In the rows, zero is written as 128.
Each row is followed by its class; each block has classes of its own.
[116,110,152,129,153,168,135,156,154,113,121,118,130,125,119,155,100,121,99,109,137,131,100,90,120,117,105,160,55,96,133,125] -> j_289
[155,124,144,126,111,133,127,118,143,149,118,86,114,159,111,113,162,86,130,118,101,104,123,135,137,137,117,116,121,120,105,145] -> j_289
[114,139,138,117,150,152,121,155,150,113,139,126,137,115,131,153,96,154,111,93,114,113,96,127,166,121,117,152,67,132,109,123] -> j_979
[118,109,159,87,72,121,150,171,98,114,141,159,124,127,140,100,120,84,150,78,110,95,136,126,150,122,98,105,166,100,92,126] -> j_461
[78,138,186,110,129,148,125,120,144,131,130,142,73,96,93,187,129,73,141,122,166,98,107,99,131,109,108,185,115,87,142,98] -> j_520
[92,163,184,144,152,154,124,111,105,131,152,144,108,167,128,125,137,79,158,83,88,70,121,147,165,120,98,152,125,133,120,164] -> j_979
[137,110,157,94,76,112,132,158,99,124,137,146,137,138,143,76,124,68,151,81,88,91,139,126,151,126,93,105,171,100,76,148] -> j_979
[96,143,158,138,163,141,118,145,165,105,142,145,128,112,95,125,122,153,118,119,118,112,131,114,138,128,130,155,89,139,127,139] -> j_979
[154,134,154,135,110,121,138,115,133,137,127,98,108,165,114,110,153,91,137,125,101,90,131,142,156,152,122,127,126,104,94,140] -> j_674
[104,152,115,121,126,136,119,113,148,133,113,114,138,170,135,132,144,137,113,128,113,96,130,160,93,105,128,173,92,143,144,143] -> j_979
[96,147,146,130,172,120,120,141,172,104,111,134,114,142,110,145,101,162,77,158,116,143,112,89,128,135,116,177,96,81,135,118] -> j_257
[139,101,88,121,111,48,85,101,98,131,148,107,180,198,173,86,140,209,107,140,67,164,194,222,107,148,101,76,210,175,115,125] -> j_716
[139,104,113,110,100,68,143,169,125,175,100,129,126,108,131,145,110,124,53,135,150,140,118,92,39,91,164,123,162,54,170,120] -> j_520
[156,114,149,125,95,117,137,114,122,137,120,86,115,149,110,142,164,89,141,132,120,102,132,124,145,140,136,98,139,120,103,146] -> j_666
[109,97,144,108,89,120,140,154,104,109,140,135,118,143,121,97,118,90,142,98,97,100,141,122,156,133,91,112,158,98,94,125] -> j_257
[113,116,168,96,81,112,140,152,101,118,134,147,136,134,142,96,123,83,158,91,99,88,136,130,148,126,91,113,158,103,76,145] -> j_979
[138,98,149,142,132,143,133,134,114,148,138,113,112,128,109,125,119,119,132,110,154,158,140,123,124,108,125,142,161,152,152,119] -> j_461
[165,111,149,126,92,129,136,119,122,150,124,94,114,160,116,145,169,83,136,113,144,104,136,127,147,132,125,110,131,114,118,132] -> j_461
[93,104,134,166,143,164,154,116,104,142,145,141,101,87,140,156,119,151,111,168,192,163,108,99,97,108,137,136,111,135,167,116] -> j_257
[156,136,150,130,105,114,122,117,143,147,119,96,123,168,116,117,166,95,130,117,109,98,138,135,149,144,129,115,129,116,105,143] -> j_979
[126,108,171,87,87,110,139,155,108,101,138,143,129,124,128,108,118,84,156,96,90,93,129,116,150,132,101,112,159,90,77,143] -> j_666
[129,102,148,110,88,119,150,152,88,122,143,141,122,139,127,85,121,68,152,107,91,81,143,126,149,126,93,115,165,100,77,147] -> j_674
[138,141,141,129,164,136,136,140,165,117,127,120,124,101,127,111,105,156,128,150,118,151,78,120,152,132,146,141,101,126,130,118] -> j_666
[105,125,169,117,143,129,156,170,119,135,115,113,109,118,145,59,74,110,119,75,106,155,83,114,118,110,109,125,152,106,114,135] -> j_289
[156,107,99,154,104,141,105,144,86,103,110,109,112,116,169,14,150,150,169,173,171,170,130,123,134,123,150,56,217,224,153,145] -> j_979
[128,105,150,93,81,109,126,146,100,127,136,138,136,137,128,102,132,63,156,89,108,85,149,120,141,116,90,107,156,103,80,142] -> j_979
[174,134,98,157,126,133,129,119,126,124,148,158,161,194,128,122,163,37,129,62,69,62,176,158,160,165,117,73,72,98,146,139] -> j_980
[117,125,118,107,106,130,151,145,129,135,114,117,123,141,154,91,126,149,123,119,143,144,107,149,98,104,138,146,144,147,139,133] -> j_461
[83,135,143,120,140,173,140,145,120,134,142,132,103,114,129,123,121,129,109,119,125,115,104,109,99,88,115,149,109,146,129,150] -> j_289
[74,183,128,113,190,147,127,133,180,147,102,65,98,144,123,166,86,189,65,107,118,138,59,147,95,84,138,185,44,144,145,107] -> j_289
[113,158,98,152,179,130,127,94,163,132,146,148,157,46,98,179,120,154,151,188,143,125,165,91,171,158,140,98,60,131,100,85] -> j_520
[154,119,142,123,98,122,137,120,130,134,125,83,115,156,105,132,163,94,144,121,109,95,130,135,153,140,138,104,131,128,104,144] -> j_666
[153,126,135,131,94,123,139,121,115,143,137,94,104,178,122,105,164,88,130,115,98,84,138,152,155,143,123,109,139,121,92,148] -> j_674
[180,125,125,131,148,139,126,106,151,160,119,90,140,171,88,122,133,86,128,119,98,131,150,97,138,135,107,163,124,122,109,151] -> j_980
[86,159,81,104,124,152,154,205,188,96,125,147,164,156,113,146,101,204,76,122,75,65,112,140,121,119,160,178,31,111,144,124] -> j_520
[95,136,107,103,125,95,130,127,155,131,106,118,142,132,136,132,111,144,112,125,112,132,131,156,109,129,125,158,124,112,127,107] -> j_520
[107,128,178,114,145,132,131,158,132,127,121,124,104,121,122,116,79,120,115,97,114,160,111,100,129,119,98,150,141,102,109,119] -> j_289
[132,123,109,148,151,167,128,116,118,124,129,140,119,116,88,125,159,104,127,151,151,103,140,92,117,98,142,129,108,163,147,163] -> j_716
[89,127,165,138,156,171,143,122,100,109,150,107,115,122,108,134,114,123,161,117,109,104,117,123,160,109,112,141,121,179,103,158] -> j_666
[161,125,144,125,94,127,140,113,126,141,124,106,118,155,120,132,169,84,139,115,118,95,131,136,148,149,119,95,127,127,106,143] -> j_980
[130,121,162,93,80,108,133,153,110,127,135,146,134,144,144,75,125,78,148,85,82,91,134,138,143,125,96,119,167,97,82,145] -> j_979
[114,93,174,128,116,151,136,149,103,127,138,144,75,110,127,148,134,125,112,142,198,168,106,110,110,90,124,151,162,153,157,132] -> j_461
[89,163,163,150,172,151,125,134,134,129,144,127,104,158,118,111,123,142,113,105,69,103,113,157,137,121,120,143,118,153,140,152] -> j_289
[101,129,132,119,141,116,127,134,152,142,112,108,144,142,119,133,110,138,113,113,112,120,119,130,114,115,116,168,117,118,132,127] -> j_979
[100,145,124,116,127,119,139,122,147,126,111,125,125,136,118,102,136,143,130,122,110,115,117,158,122,127,134,144,136,138,137,123] -> j_716
[152,135,145,131,94,126,129,119,128,148,127,108,121,171,121,120,172,77,141,109,115,86,144,128,152,142,127,108,127,114,105,149] -> j_979
[158,135,154,127,98,139,143,115,135,139,127,99,118,166,120,138,163,91,136,111,115,95,129,136,153,152,117,106,110,122,105,136] -> j_980
[164,111,140,140,109,116,137,111,123,143,129,94,113,155,118,127,158,92,122,140,121,104,130,142,147,143,124,113,120,114,97,142] -> j_674
[148,121,139,123,98,125,136,109,136,148,128,87,119,173,103,115,178,100,137,119,120,93,135,139,146,139,125,108,132,120,111,132] -> j_716
[113,115,140,88,83,109,136,161,108,119,135,138,125,114,134,97,115,91,150,97,109,99,138,114,151,130,104,104,168,96,83,121] -> j_520
[129,99,168,90,85,116,150,159,107,108,132,140,132,119,140,96,107,85,146,84,110,115,125,120,141,134,81,102,155,103,79,130] -> j_980
[129,146,122,135,153,133,140,99,151,191,113,75,141,146,128,138,130,122,129,134,157,132,109,72,103,114,131,159,101,96,125,135] -> j_979
[113,98,113,118,132,112,131,119,123,157,114,78,150,139,145,181,110,180,107,161,174,189,144,87,125,131,99,133,149,128,112,100] -> j_461
[135,103,153,101,87,107,140,155,94,116,146,150,117,132,132,84,118,81,152,107,99,99,138,131,149,131,95,117,169,97,75,139] -> j_674
[115,90,115,96,107,114,125,167,158,105,157,169,163,42,112,154,145,150,155,191,185,94,129,31,154,142,110,65,78,87,81,103] -> j_979
[136,129,149,149,176,109,124,104,131,160,115,91,125,119,121,154,90,142,129,148,139,187,124,86,126,134,130,143,161,110,143,106] -> j_666
[120,109,161,83,88,114,138,153,118,102,143,130,135,135,127,116,122,95,151,100,93,88,128,117,145,129,99,114,137,91,76,139] -> j_666
[67,117,139,150,146,148,140,124,109,122,131,94,105,137,117,106,115,168,113,144,118,138,129,130,123,112,114,144,153,177,130,139] -> j_257
[117,96,121,125,135,118,141,125,97,144,145,119,112,105,141,131,128,126,142,146,169,162,105,107,113,105,132,107,159,149,130,142] -> j_666
[134,111,173,91,87,113,124,155,118,114,132,150,131,125,132,94,120,73,146,94,106,102,134,111,147,126,88,126,153,87,78,138] -> j_979
[142,103,170,88,72,115,145,162,97,113,140,154,124,134,144,86,113,70,155,78,101,115,135,123,148,138,81,98,178,100,79,133] -> j_980
[90,132,109,131,136,131,153,130,135,124,122,119,128,143,126,123,120,142,126,126,114,93,107,169,107,113,133,166,89,140,136,136] -> j_674
[105,118,106,109,152,128,118,137,180,100,85,104,156,128,117,156,114,167,98,153,122,124,106,125,92,119,114,175,52,125,128,134] -> j_289
[123,118,85,90,116,109,138,145,149,121,110,114,144,122,146,127,118,176,119,133,140,147,103,136,111,127,126,124,113,153,113,127] -> j_980

Next block, with new classes.
[100,132,104,124,134,125,152,155,120,166,124,109,135,163,105,139,143,85,137,155,132,126,138,120,154,100,141,161,99,130,164,140] -> j_31
[129,119,98,91,116,132,153,125,127,121,149,147,113,96,97,134,147,68,102,116,163,118,115,118,130,103,162,138,94,100,105,115] -> j_299
[124,95,118,143,143,120,136,149,85,86,43,125,114,118,133,124,83,124,134,100,184,122,81,130,122,118,124,128,143,149,111,133] -> j_919
[148,112,138,135,170,141,166,128,117,137,97,90,138,21,172,69,113,110,105,175,193,136,111,156,125,169,176,83,92,111,121,117] -> j_259
[107,117,127,122,126,133,135,104,122,143,135,145,134,110,117,121,147,104,128,103,171,112,129,144,115,160,127,114,155,111,80,118] -> j_530
[104,131,154,137,160,157,126,96,125,117,104,143,130,145,104,163,94,129,117,99,133,167,110,141,142,162,137,108,170,131,97,132] -> j_868
[109,127,65,105,63,168,104,86,140,132,190,120,116,65,109,83,122,163,133,102,146,104,105,127,110,124,79,90,152,128,92,131] -> j_299
[128,122,49,117,141,140,136,121,106,112,152,93,145,55,133,144,131,138,123,114,141,134,114,97,93,110,110,99,136,133,96,117] -> j_299
[114,120,105,117,103,143,136,134,146,144,135,110,171,128,121,202,191,124,119,93,146,123,178,82,119,110,122,122,87,126,114,90] -> j_524
[120,141,99,136,150,147,136,66,117,80,163,165,143,83,115,124,91,106,112,73,157,132,111,109,115,161,129,81,128,133,78,123] -> j_299
[105,118,131,126,153,155,125,110,126,120,132,114,118,155,133,146,73,145,147,130,128,152,59,108,128,139,74,125,195,145,114,153] -> j_31
[125,111,144,118,183,150,137,158,79,110,90,95,117,99,172,138,137,116,104,132,189,149,49,143,120,144,130,110,139,142,140,98] -> j_524
[130,127,144,110,88,114,71,84,173,118,151,148,136,81,80,171,65,152,131,87,153,107,171,128,115,135,109,100,159,154,146,130] -> j_966
[147,130,101,156,107,128,107,145,127,116,113,123,147,71,105,138,111,130,75,130,156,130,178,173,98,122,182,103,100,106,128,98] -> j_524
[121,137,118,116,115,86,105,159,134,137,117,127,136,132,64,170,102,108,137,114,105,106,167,102,146,106,139,132,161,111,124,126] -> j_868
[124,120,146,102,77,110,101,155,129,121,102,106,102,108,162,126,124,106,122,88,174,127,93,135,142,132,136,136,95,143,129,106] -> j_966
[117,138,141,133,149,99,123,124,103,83,115,148,131,172,86,159,88,90,125,133,142,114,161,121,104,105,129,117,136,124,140,113] -> j_31
[124,140,121,126,168,119,125,121,114,139,116,99,76,134,114,124,85,91,106,111,127,164,73,106,169,127,118,85,103,138,136,153] -> j_435
[118,132,103,132,185,126,154,120,104,153,79,87,133,110,82,187,150,103,100,140,162,183,139,96,141,122,184,126,124,117,138,129] -> j_435
[135,93,118,105,143,98,131,142,126,73,85,114,130,91,130,174,100,85,107,92,182,138,127,88,140,129,150,147,95,157,178,112] -> j_259
[134,113,117,81,107,118,115,148,151,135,89,147,114,112,110,167,116,92,109,80,122,102,149,128,146,131,137,86,106,76,102,114] -> j_524
[124,132,119,140,181,158,180,108,81,121,136,144,126,87,140,78,132,121,131,145,173,109,88,137,128,137,143,103,104,151,123,136] -> j_299
[163,128,85,149,169,151,179,104,96,154,145,120,163,78,148,147,189,127,128,169,166,133,143,135,109,119,191,139,81,110,126,143] -> j_435
[139,110,150,106,57,109,81,192,141,78,106,148,134,110,135,141,70,161,113,115,129,101,109,168,91,97,109,135,135,161,94,109] -> j_31
[118,131,119,132,94,122,143,111,140,120,184,122,132,95,145,98,113,82,106,83,171,118,99,139,127,154,88,128,120,157,103,128] -> j_299
[149,120,135,95,109,111,127,125,119,112,144,118,115,111,148,177,142,105,142,91,183,82,121,112,124,115,132,124,111,115,123,116] -> j_966
[112,128,115,132,151,112,147,141,101,163,114,113,102,166,132,155,136,80,135,141,123,134,102,141,139,123,136,135,129,134,93,144] -> j_31
[139,134,93,106,161,101,141,116,103,113,122,81,133,64,109,158,85,111,77,114,153,176,135,150,112,155,149,126,173,117,123,120] -> j_435
[132,91,100,131,184,151,131,65,131,78,149,144,154,83,151,199,86,143,146,62,179,126,119,120,111,149,85,139,161,151,150,160] -> j_966
[132,98,127,96,81,125,125,127,129,93,129,136,78,124,123,89,56,98,94,92,164,124,63,133,106,115,91,84,109,153,83,98] -> j_530
[132,143,185,145,145,103,96,142,116,97,127,138,150,133,138,108,137,124,105,147,124,148,134,158,98,150,118,118,142,127,146,102] -> j_868
[130,125,146,89,93,89,103,140,116,113,103,109,130,67,157,103,135,127,130,98,171,111,133,139,124,146,108,108,110,155,132,101] -> j_435
[143,102,158,126,136,123,142,143,124,86,21,94,130,118,152,166,92,133,112,122,165,146,148,112,108,144,146,83,117,124,133,107] -> j_259
[103,137,135,150,172,120,159,133,78,104,136,98,164,101,88,138,141,65,92,112,242,108,115,130,109,111,132,105,115,157,136,100] -> j_919
[124,145,113,167,123,142,87,124,144,169,180,103,124,84,116,94,85,150,130,148,123,153,93,119,135,144,133,105,162,134,107,142] -> j_530
[113,112,149,122,161,120,128,142,136,110,84,101,125,123,95,179,102,101,98,133,146,158,148,113,117,128,143,126,162,104,124,117] -> j_259
[131,139,97,76,130,109,111,100,127,126,120,130,125,46,71,140,82,133,126,96,148,118,138,90,157,142,156,89,142,115,124,127] -> j_435
[132,104,146,137,187,133,167,116,98,118,106,151,132,85,158,117,111,118,140,127,172,110,98,115,126,151,130,109,125,147,84,109] -> j_524
[130,124,82,110,146,129,151,113,111,89,147,132,109,118,101,142,83,105,91,77,121,128,130,146,144,123,136,114,114,98,92,126] -> j_868
[97,151,121,114,163,138,143,96,91,108,166,140,120,94,134,96,92,101,116,100,130,150,87,137,118,163,118,97,159,153,59,109] -> j_299
[124,137,141,111,145,121,134,108,115,117,157,141,144,137,116,133,85,139,142,129,116,130,116,119,107,136,83,140,190,151,129,141] -> j_435
[128,117,100,130,112,122,107,138,121,104,101,105,132,88,80,180,124,120,86,108,193,124,97,97,123,128,160,103,129,157,153,123] -> j_259
[163,103,101,99,142,95,136,135,101,103,163,157,106,72,124,101,108,62,119,125,187,78,94,140,116,114,152,125,106,110,136,119] -> j_530
[145,111,114,97,101,122,141,119,139,161,125,94,107,103,117,151,127,117,141,113,152,95,136,121,130,106,109,88,129,97,76,135] -> j_919
[124,139,144,141,159,129,150,116,131,131,190,119,109,143,103,176,83,84,79,83,154,145,122,167,155,153,143,143,145,139,118,144] -> j_530
[94,123,110,121,101,134,91,141,157,123,192,103,127,100,142,115,131,143,117,89,107,144,105,131,119,128,39,150,165,149,108,137] -> j_299
[133,121,123,132,112,121,98,141,125,84,145,108,143,110,124,156,122,107,124,111,203,112,124,116,108,102,130,161,131,110,195,118] -> j_966
[134,124,104,122,112,65,105,151,121,128,83,135,131,155,125,166,171,128,137,111,107,119,126,79,145,146,125,153,128,133,155,144] -> j_31
[153,108,130,140,142,150,159,93,123,81,130,152,180,107,155,175,55,156,168,82,174,88,108,124,120,158,96,119,171,171,139,155] -> j_868
[135,140,124,85,79,114,154,115,119,161,145,108,117,55,148,87,130,103,127,100,196,109,92,126,183,163,165,127,76,166,122,120] -> j_435
[93,122,94,117,126,167,150,108,111,85,138,106,121,82,79,121,83,119,92,87,202,114,117,147,109,115,106,95,162,118,103,115] -> j_299
[117,112,105,115,144,140,125,103,150,149,128,130,136,33,129,138,133,130,111,115,126,158,144,121,141,164,178,115,113,118,46,120] -> j_259
[130,120,111,125,131,148,122,125,155,144,164,121,111,82,138,137,110,137,151,121,108,125,118,99,137,100,108,111,120,121,71,143] -> j_299
[157,111,132,121,106,74,133,136,109,114,90,142,126,99,183,94,163,120,134,129,146,91,121,128,109,148,118,97,72,134,88,109] -> j_31
[132,147,113,124,89,135,152,134,54,106,124,102,148,141,152,119,217,129,120,119,205,96,141,184,95,145,171,156,146,77,129,102] -> j_919
[115,90,97,94,87,123,118,97,110,115,102,121,95,93,124,100,167,143,88,109,171,125,98,175,99,177,103,126,175,135,119,127] -> j_259
[143,136,138,76,118,96,158,99,93,132,126,140,126,118,157,131,167,136,132,102,127,110,151,159,115,176,124,126,148,127,89,120] -> j_435
[131,120,100,102,94,114,156,126,118,138,130,89,93,76,177,110,118,85,138,88,168,118,137,149,163,141,142,136,89,137,114,122] -> j_299
[115,149,139,133,161,103,119,109,99,123,133,118,123,138,92,140,142,77,121,141,146,157,167,125,140,131,176,136,130,107,156,101] -> j_868
[153,125,114,122,160,111,126,127,129,126,156,101,107,102,104,163,61,98,101,136,126,147,150,138,106,111,142,97,147,104,116,120] -> j_530
[111,136,117,110,173,116,131,126,83,115,165,129,111,98,109,102,151,102,108,148,148,132,105,151,108,125,121,143,161,144,151,120] -> j_299
[126,130,87,92,126,79,122,149,105,100,132,122,157,88,83,195,179,122,104,77,155,107,153,69,129,100,139,145,102,149,132,105] -> j_435
[128,106,108,90,142,135,152,147,115,109,95,86,111,96,129,153,122,128,120,129,151,130,167,148,114,92,119,124,122,115,163,117] -> j_299
[123,126,68,107,120,109,94,112,94,93,129,132,119,97,96,106,117,120,124,101,148,121,100,119,135,140,128,121,153,119,168,125] -> j_868
[164,136,176,118,166,94,141,154,80,101,96,112,119,138,175,124,153,102,109,160,152,142,113,156,99,134,140,122,111,117,161,112] -> j_435
[148,119,135,128,115,135,103,194,128,86,64,132,135,96,110,178,81,184,101,132,106,119,157,140,104,89,182,100,109,133,100,114] -> j_259
